Below are the code and all the weights of a small trained network. Each question names an input and a class and asks about switching units off, where a switched-off unit gives its printed mean instead of its output.

import numpy as np


def w(rows, s, z=0):
    codes = np.array(rows[::2]) - 128.0
    scale = np.full(codes.shape[1], s)
    scale[-1] = z or s
    return codes * scale


def f(y):
    return np.maximum(y, 0)


def log_softmax(a):
    a = a - a.max(-1, keepdims=True)
    return a - np.log(np.exp(a).sum(-1, keepdims=True))


def net(x, mask):
    res = np.array(x, float).reshape(1, 7) / 4 @ E
    y = f(res @ A[0][:, :-1].T + A[0][:, -1])
    res = res + np.where(mask, y, B[0][:, -1]) @ B[0][:, :-1]
    return log_softmax(res[-1] @ U[:, :-1].T + U[:, -1])


A, B = {}, {}
E = w([
[127,134,127,127],'x0',
[128,128,128,128],'x1',
[171,5,168,204],'x2',
[197,31,51,2],'x3',
[128,133,130,128],'x4',
[233,187,251,48],'x5',
[30,65,202,36],'x6',
],0.0075)
A[0] = w([
[67,130,181,75,114],'n0',
[197,159,78,185,32],'n1',
[193,88,67,50,65],'n2',
[133,106,187,187,239],'n3',
[198,131,199,99,92],'n4',
[178,116,103,61,71],'n5',
[7,76,190,61,99],'n6',
[55,170,196,200,32],'n7',
[94,203,92,69,228],'n8',
[198,165,177,107,66],'n9',
[250,186,210,93,45],'n10',
[168,151,220,85,55],'n11',
[177,23,120,92,113],'n12',
[174,113,189,117,146],'n13',
[132,71,26,45,76],'n14',
[48,91,1,196,108],'n15',
[217,237,18,178,100],'n16',
[208,178,99,172,209],'n17',
[172,30,165,203,254],'n18',
[132,94,181,180,84],'n19',
[36,137,162,50,95],'n20',
],0.0099,0.0078)
B[0] = w([
[170,129,100,138,173],'n0',
[162,114,111,166,159],'n1',
[158,200,182,192,190],'n2',
[158,192,106,82,215],'n3',
[75,106,106,144,180],'n4',
[107,171,169,173,166],'n5',
[254,64,93,179,203],'n6',
[155,190,205,194,176],'n7',
[98,155,120,24,213],'n8',
[40,64,125,149,166],'n9',
[56,78,115,163,198],'n10',
[87,99,104,192,175],'n11',
[119,199,143,122,199],'n12',
[102,103,80,128,178],'n13',
[105,202,172,209,201],'n14',
[51,60,154,124,240],'n15',
[197,93,118,127,216],'n16',
[158,103,131,101,212],'n17',
[119,160,121,24,251],'n18',
[104,156,141,92,154],'n19',
[174,115,107,124,178],'n20',
],0.0086,0.012)
U = w([
[2,15,128,207,102],'0',
[140,226,231,249,54],'1',
[129,122,136,104,255],'2',
[246,42,123,166,90],'3',
[96,159,125,14,76],'4',
[115,124,142,102,203],'5',
],0.0098,0.0089)

Each question gives the input, the list of numbers given to net, and the class t.
The units are the neurons (one row each of A and B). Each row of codes is followed by its name. A weight is (code - 128) times the scale printed after its matrix; where a second scale follows, it is the last column's (A, B and U).
mask holds one flag per neuron, in row order. A switched-off neuron (its flag False) gives its mean, the last column of its row in B, instead of its output. The means were averaged over made-up inputs and are rounded, as every weight is.
A unit's drop is (log p(t) with every unit on - log p(t) with that unit switched off) / (log p(t) with every unit on - log p(t) with every unit switched off).
The circuit of an input: a set's keep is (log p(t) with only the set's units on - log p(t) with every unit switched off) / (log p(t) with every unit on - log p(t) with every unit switched off). Starting from the 12 units with the biggest drops (on a tie, the unit counted first), units are removed one at a time, each time the one whose removal leaves the highest keep (on an exact tie, the one counted first), for as long as the keep stays at least 0.8.
units of the circuit, in order: the units of the circuit, biggest drop first
most important unit: the unit with the biggest drop
top k neurons: the k neurons with the biggest drops, biggest first
drop when u is switched off: that unit's drop, to one decimal
input [5,3,4,8,-4,-1,5], class 1: units of the circuit, in order => [n14; n2]
input [-1,5,7,0,-7,2,-6], class 4: units of the circuit, in order => [n18; n6]
input [-8,7,5,-6,-2,7,-4], class 5: most important unit => n3
input [-4,-7,3,-6,5,4,-4], class 2: top 2 neurons => [n14; n2]
input [-1,3,5,-4,2,7,7], class 0: top 3 neurons => [n11; n10; n4]
input [-4,-2,-6,-5,1,6,-4], class 0: top 4 neurons => [n10; n9; n18; n11]
input [2,4,-5,1,-8,1,-6], class 3: top 2 neurons => [n16; n18]
input [-6,-5,8,-3,-4,1,-7], class 4: units of the circuit, in order => [n18; n3]
input [8,-5,6,8,-6,5,5], class 1: units of the circuit, in order => [n2; n14]
input [0,1,-4,6,-1,-6,-4], class 0: top 2 neurons => [n15; n18]
input [-4,-7,-5,-6,2,-2,-7], class 2: top 4 neurons => [n6; n8; n14; n2]
input [-4,3,7,-5,4,-1,7], class 3: top 2 neurons => [n6; n8]
input [-6,6,-6,8,7,-6,4], class 1: units of the circuit, in order => [n14; n2]
input [-1,3,8,-3,-7,-7,-7], class 4: top 2 neurons => [n18; n3]
input [4,-1,5,-5,-8,3,-7], class 3: top neuron => [n16]
input [-1,-4,-7,7,6,0,1], class 1: top 3 neurons => [n14; n2; n18]
input [-6,3,-7,6,7,-8,2], class 0: top 3 neurons => [n15; n18; n3]
input [-3,-3,3,8,2,0,7], class 1: drop when n14 is switched off => 0.3
input [5,2,7,-6,-7,8,1], class 0: drop when n10 is switched off => 0.3
input [6,4,-3,-6,-6,-8,-7], class 0: units of the circuit, in order => [n15]
input [-1,-8,6,-2,6,-6,0], class 2: drop when n4 is switched off => 0.2
